Here is a tiny trained network, its code and every weight. The questions are about switching its units off for an input and a target symbol, where a switched-off unit gives its printed mean instead of its output.

import numpy as np


def w(rows, s, z=0):
    codes = np.array(rows[::2]) - 128.0
    scale = np.full(codes.shape[1], s)
    scale[-1] = z or s
    return codes * scale


def f(y):
    return np.maximum(y, 0)


def softmax(a):
    e = np.exp(a - a.max(-1, keepdims=True))
    return e / e.sum(-1, keepdims=True)


def log_softmax(a):
    a = a - a.max(-1, keepdims=True)
    return a - np.log(np.exp(a).sum(-1, keepdims=True))


def net(x, mask):
    ids = ['ΛΞΣΦΨαγδεμτω'.index(c) for c in x.split()]
    T = len(ids)
    res = E[ids] + P[:T]
    u = 0
    for l in range(3):
        r = res
        for j in range(2):
            rows = slice(3 * j, 3 * j + 3)
            q, k, v = (r @ M[l][rows].T for M in (Q, K, V))
            z = softmax(np.where(np.tri(T) > 0, q @ k.T / 3**0.5, -1e9)) @ v
            o = O[l][rows]
            res = res + np.where(mask[u + j], z, o[:, -1]) @ o[:, :-1]
        u += 2
        y = f(res @ A[l][:, :-1].T + A[l][:, -1])
        res = res + np.where(mask[u : u + 4], y, B[l][:, -1]) @ B[l][:, :-1]
        u += 4
    return log_softmax(res[-1] @ U[:, :-1].T + U[:, -1])


Q, K, V, O, A, B = {}, {}, {}, {}, {}, {}
E = w([
[105,138,71],'Λ',
[254,77,109],'Ξ',
[138,116,124],'Σ',
[143,113,115],'Φ',
[142,113,116],'Ψ',
[124,135,54],'α',
[142,113,133],'γ',
[107,169,107],'δ',
[107,104,196],'ε',
[74,152,126],'μ',
[196,216,112],'τ',
[192,214,196],'ω',
],0.023)
P = w([
[48,137,190],'0',
[131,64,193],'1',
[138,47,242],'2',
[113,60,254],'3',
[109,67,251],'4',
[116,73,243],'5',
[136,91,228],'6',
[156,95,208],'7',
[158,135,227],'8',
[175,131,219],'9',
[151,105,221],'10',
],0.0028)
Q[0] = w([
[152,175,171],'L0H1',
[209,210,186],'L0H1',
[128,158,107],'L0H1',
[182,141,129],'L0H2',
[3,173,128],'L0H2',
[74,87,216],'L0H2',
],0.011)
K[0] = w([
[143,159,167],'L0H1',
[253,113,87],'L0H1',
[152,96,39],'L0H1',
[145,148,99],'L0H2',
[146,84,118],'L0H2',
[159,117,138],'L0H2',
],0.015)
V[0] = w([
[69,141,62],'L0H1',
[229,187,117],'L0H1',
[155,190,142],'L0H1',
[134,10,55],'L0H2',
[143,147,139],'L0H2',
[93,231,113],'L0H2',
],0.011)
O[0] = w([
[79,174,90,75],'L0H1',
[230,131,2,255],'L0H1',
[171,207,112,200],'L0H1',
[153,179,68,42],'L0H2',
[152,117,116,150],'L0H2',
[105,40,162,183],'L0H2',
],0.0069,0.003)
A[0] = w([
[101,168,85,252],'L0N1',
[112,181,125,13],'L0N2',
[50,144,2,39],'L0N3',
[202,42,189,103],'L0N4',
],0.0098,0.0032)
B[0] = w([
[125,9,130,217],'L0N1',
[177,48,71,135],'L0N2',
[55,254,154,225],'L0N3',
[6,181,79,255],'L0N4',
],0.0089,0.0062)
Q[1] = w([
[130,44,117],'L1H1',
[210,24,222],'L1H1',
[14,181,119],'L1H1',
[186,133,143],'L1H2',
[180,255,178],'L1H2',
[64,203,212],'L1H2',
],0.0094)
K[1] = w([
[129,113,145],'L1H1',
[120,99,254],'L1H1',
[81,63,84],'L1H1',
[143,114,84],'L1H2',
[99,38,54],'L1H2',
[164,145,105],'L1H2',
],0.0084)
V[1] = w([
[129,121,151],'L1H1',
[244,191,228],'L1H1',
[221,227,143],'L1H1',
[243,107,124],'L1H2',
[84,3,55],'L1H2',
[76,67,27],'L1H2',
],0.0074)
O[1] = w([
[97,119,178,107],'L1H1',
[91,140,105,2],'L1H1',
[222,174,206,99],'L1H1',
[191,136,103,27],'L1H2',
[1,43,60,122],'L1H2',
[136,95,107,167],'L1H2',
],0.008)
A[1] = w([
[166,215,128,206],'L1N1',
[130,220,2,149],'L1N2',
[236,12,40,255],'L1N3',
[231,243,94,91],'L1N4',
],0.0058,0.0041)
B[1] = w([
[109,52,182,233],'L1N1',
[169,226,255,253],'L1N2',
[84,15,178,231],'L1N3',
[47,101,83,246],'L1N4',
],0.0074,0.0045)
Q[2] = w([
[77,185,191],'L2H1',
[111,184,72],'L2H1',
[143,208,165],'L2H1',
[192,182,2],'L2H2',
[40,72,222],'L2H2',
[185,167,188],'L2H2',
],0.0096)
K[2] = w([
[193,71,196],'L2H1',
[106,112,188],'L2H1',
[182,167,144],'L2H1',
[45,105,158],'L2H2',
[254,138,99],'L2H2',
[169,113,213],'L2H2',
],0.0095)
V[2] = w([
[168,93,150],'L2H1',
[129,42,218],'L2H1',
[54,161,233],'L2H1',
[164,97,73],'L2H2',
[254,161,189],'L2H2',
[181,42,73],'L2H2',
],0.009)
O[2] = w([
[54,84,144,104],'L2H1',
[151,214,254,197],'L2H1',
[142,125,226,255],'L2H1',
[72,65,165,85],'L2H2',
[223,166,184,63],'L2H2',
[104,127,220,86],'L2H2',
],0.0059,0.011)
A[2] = w([
[102,202,131,3],'L2N1',
[66,127,59,81],'L2N2',
[168,202,136,205],'L2N3',
[92,251,86,1],'L2N4',
],0.011,0.0069)
B[2] = w([
[143,60,147,172],'L2N1',
[156,183,84,220],'L2N2',
[161,150,76,254],'L2N3',
[150,1,135,194],'L2N4',
],0.013,0.0079)
U = w([
[129,139,2,34],'Λ',
[145,126,99,15],'Ξ',
[123,141,133,61],'Σ',
[119,77,124,88],'Φ',
[127,79,119,152],'Ψ',
[177,41,52,159],'α',
[137,108,104,205],'γ',
[118,198,50,239],'δ',
[84,194,181,112],'ε',
[81,224,116,209],'μ',
[187,153,233,38],'τ',
[226,186,36,255],'ω',
],0.0097,0.0064)

Each question gives the input, a string of symbols that net reads in full, and the target symbol t.
The units are the heads (3 rows each of Q, K, V and O) and the neurons (one row each of A and B). Each row of codes is followed by its name. A weight is (code - 128) times the scale printed after its matrix; where a second scale follows, it is the last column's (O, A, B and U).
mask holds one flag per unit, layer by layer, with each layer's heads first. A switched-off unit (its flag False) gives its mean, the last column of its rows in O or B, instead of its output. The means were averaged over made-up inputs and are rounded, as every weight is.
A unit's drop is (log p(t) with every unit on - log p(t) with that unit switched off) / (log p(t) with every unit on - log p(t) with every unit switched off).
The circuit of an input: a set's keep is (log p(t) with only the set's units on - log p(t) with every unit switched off) / (log p(t) with every unit on - log p(t) with every unit switched off). Starting from the 12 units with the biggest drops (on a tie, the unit counted first), units are removed one at a time, each time the one whose removal leaves the highest keep (on an exact tie, the one counted first), for as long as the keep stays at least 0.8.
circuit, biggest first: the units of the circuit, biggest drop first
unit that matters most: the unit with the biggest drop
top k neurons: the k neurons with the biggest drops, biggest first
k most important neurons of layer l: the k neurons of layer l with the biggest drops, biggest first
input Λ Λ α γ Λ τ Λ γ, target τ: unit that matters most -> L0H1
input Σ ω Ψ Φ, target ω: circuit, biggest first -> L0H1, L2H2, L2N3
input Ξ Λ Λ δ α, target τ: top 4 neurons -> L1N1, L1N3, L1N2, L0N3
input γ Φ Φ α ε Λ τ μ, target τ: circuit, biggest first -> L2H2, L0H1
input α Λ Φ Λ γ Ψ γ Λ α Λ, target α: circuit, biggest first -> L2N4, L0N3, L0H2
input α α Ψ Σ ε τ μ τ Φ γ, target τ: top 4 neurons -> L0N3, L0N4, L1N3, L2N2
input μ Σ Ψ, target μ: 3 most important neurons of layer 2 -> L2N4, L2N2, L2N1
input μ Λ γ μ γ α, target μ: top 4 neurons -> L0N1, L0N4, L2N2, L2N3
input Σ ω τ Ψ τ, target τ: 2 most important neurons of layer 1 -> L1N3, L1N1
input Ξ Φ γ μ ω Λ Λ, target τ: 2 most important neurons of layer 1 -> L1N1, L1N3
input Λ α γ Ψ Λ Λ Λ Σ Ψ Λ α, target α: top 3 neurons -> L2N4, L0N3, L1N3
input δ α μ Λ μ ε, target μ: 3 most important neurons of layer 2 -> L2N4, L2N2, L2N1
input δ Σ Σ, target δ: top 2 neurons -> L2N2, L1N2
input δ α δ Φ, target δ: top 4 neurons -> L2N2, L0N1, L2N4, L1N1
input Ξ δ Ψ ω Ψ α, target τ: unit that matters most -> L1N1
input Φ α Λ Λ, target α: circuit, biggest first -> L2N4, L0H2, L0N3
input α Λ δ τ Λ μ, target τ: circuit, biggest first -> L0H1, L2H2, L1H1
input ε Λ δ, target ε: circuit, biggest first -> L0H1, L2N3
input α Ξ ω μ, target α: circuit, biggest first -> L0H2, L2N4
input Φ ω Λ γ, target ω: circuit, biggest first -> L2H2
input α Φ ω Ψ Φ τ γ τ δ Φ, target τ: circuit, biggest first -> L2H2, L0H1
input Ξ Φ ω α Λ Λ ω Φ, target τ: circuit, biggest first -> L2H2, L1H2
